Below are the code and all the weights of a small trained network. Each question names an input and a class and asks about switching units off, where a switched-off unit gives its printed mean instead of its output.

import numpy as np


def w(rows, s, z=0):
    codes = np.array(rows[::2]) - 128.0
    scale = np.full(codes.shape[1], s)
    scale[-1] = z or s
    return codes * scale


def norm(h):
    return h / np.sqrt((h * h).mean(-1, keepdims=True) + 1e-5)


def f(y):
    return y / 2 * (1 + np.tanh(0.7978845608 * (y + 0.044715 * y**3)))


def log_softmax(a):
    a = a - a.max(-1, keepdims=True)
    return a - np.log(np.exp(a).sum(-1, keepdims=True))


def net(x, mask):
    res = np.array(x, float).reshape(1, 4) / 4 @ E
    u = 0
    for l in range(2):
        y = f(norm(res) @ A[l][:, :-1].T + A[l][:, -1])
        res = res + np.where(mask[u : u + 3], y, B[l][:, -1]) @ B[l][:, :-1]
        u += 3
    return log_softmax(norm(res)[-1] @ U[:, :-1].T + U[:, -1])


A, B = {}, {}
E = w([
[77,194,95,193,246,189,121,66,201,41,225,143],'x0',
[121,183,46,188,105,132,237,204,98,163,165,185],'x1',
[154,116,185,114,186,40,131,192,91,44,55,194],'x2',
[100,78,151,184,76,12,47,142,234,126,254,7],'x3',
],0.0071)
A[0] = w([
[101,193,77,158,230,148,99,88,187,56,171,161,5],'L0N1',
[97,162,135,180,177,2,100,125,84,170,202,107,132],'L0N2',
[210,224,158,130,180,206,156,82,63,112,85,118,60],'L0N3',
],0.0071,0.0023)
B[0] = w([
[205,30,39,106,61,99,126,121,164,114,47,254,254],'L0N1',
[49,163,148,232,182,114,3,41,61,134,80,156,213],'L0N2',
[133,234,100,149,165,140,193,155,110,57,201,126,238],'L0N3',
],0.0079,0.0056)
A[1] = w([
[117,92,79,104,219,187,175,137,63,91,110,102,9],'L1N1',
[169,229,154,168,122,164,252,162,205,125,163,128,254],'L1N2',
[184,104,63,126,34,133,122,185,228,102,127,253,69],'L1N3',
],0.005,0.0016)
B[1] = w([
[146,97,146,170,251,120,91,161,82,79,115,87,170],'L1N1',
[74,104,172,158,192,131,88,136,160,155,113,126,250],'L1N2',
[171,68,152,62,128,56,93,131,152,195,146,80,254],'L1N3',
],0.015,0.0037)
U = w([
[213,89,81,53,56,93,128,206,170,175,42,141,3],'0',
[55,254,159,139,170,163,82,184,113,46,164,41,253],'1',
],0.0049,0.00079)

Each question gives the input, the list of numbers given to net, and the class t.
The units are the neurons (one row each of A and B). Each row of codes is followed by its name. A weight is (code - 128) times the scale printed after its matrix; where a second scale follows, it is the last column's (A, B and U).
mask holds one flag per neuron, layer by layer. A switched-off neuron (its flag False) gives its mean, the last column of its row in B, instead of its output. The means were averaged over made-up inputs and are rounded, as every weight is.
A unit's drop is (log p(t) with every unit on - log p(t) with that unit switched off) / (log p(t) with every unit on - log p(t) with every unit switched off).
The circuit of an input: a set's keep is (log p(t) with only the set's units on - log p(t) with every unit switched off) / (log p(t) with every unit on - log p(t) with every unit switched off). Starting from all 6 units, units are removed one at a time, each time the one whose removal leaves the highest keep (on an exact tie, the one counted first), for as long as the keep stays at least 0.8.
circuit, biggest first: the units of the circuit, biggest drop first
most important unit: the unit with the biggest drop
k most important neurons: the k neurons with the biggest drops, biggest first
drop when u is switched off: that unit's drop, to one decimal
input [-1,4,0,-3], class 1: most important unit -> L0N1
input [8,-6,-8,7], class 0: 2 most important neurons -> L0N1, L0N3
input [-2,-8,-2,-7], class 1: 2 most important neurons -> L0N3, L0N1
input [8,7,-6,5], class 0: circuit, biggest first -> L0N1, L1N3
input [8,-7,2,-7], class 0: 3 most important neurons -> L0N1, L1N3, L0N2
input [-1,-5,4,-6], class 1: circuit, biggest first -> L0N1, L0N3
input [-2,8,6,8], class 1: 3 most important neurons -> L0N2, L0N1, L1N3
input [-1,3,8,-5], class 1: circuit, biggest first -> L0N1, L0N3
input [1,5,3,-3], class 1: 3 most important neurons -> L0N1, L0N3, L1N2
input [-3,1,-3,4], class 1: 3 most important neurons -> L0N1, L1N3, L0N2
input [1,6,1,-4], class 1: 3 most important neurons -> L0N1, L0N3, L1N2
input [5,7,-2,3], class 0: drop when L0N1 is switched off -> 0.9
input [5,-2,1,5], class 0: drop when L0N1 is switched off -> 1.2
input [6,-4,-7,4], class 0: drop when L0N1 is switched off -> 0.8
input [0,2,8,-4], class 1: drop when L0N2 is switched off -> 0.0
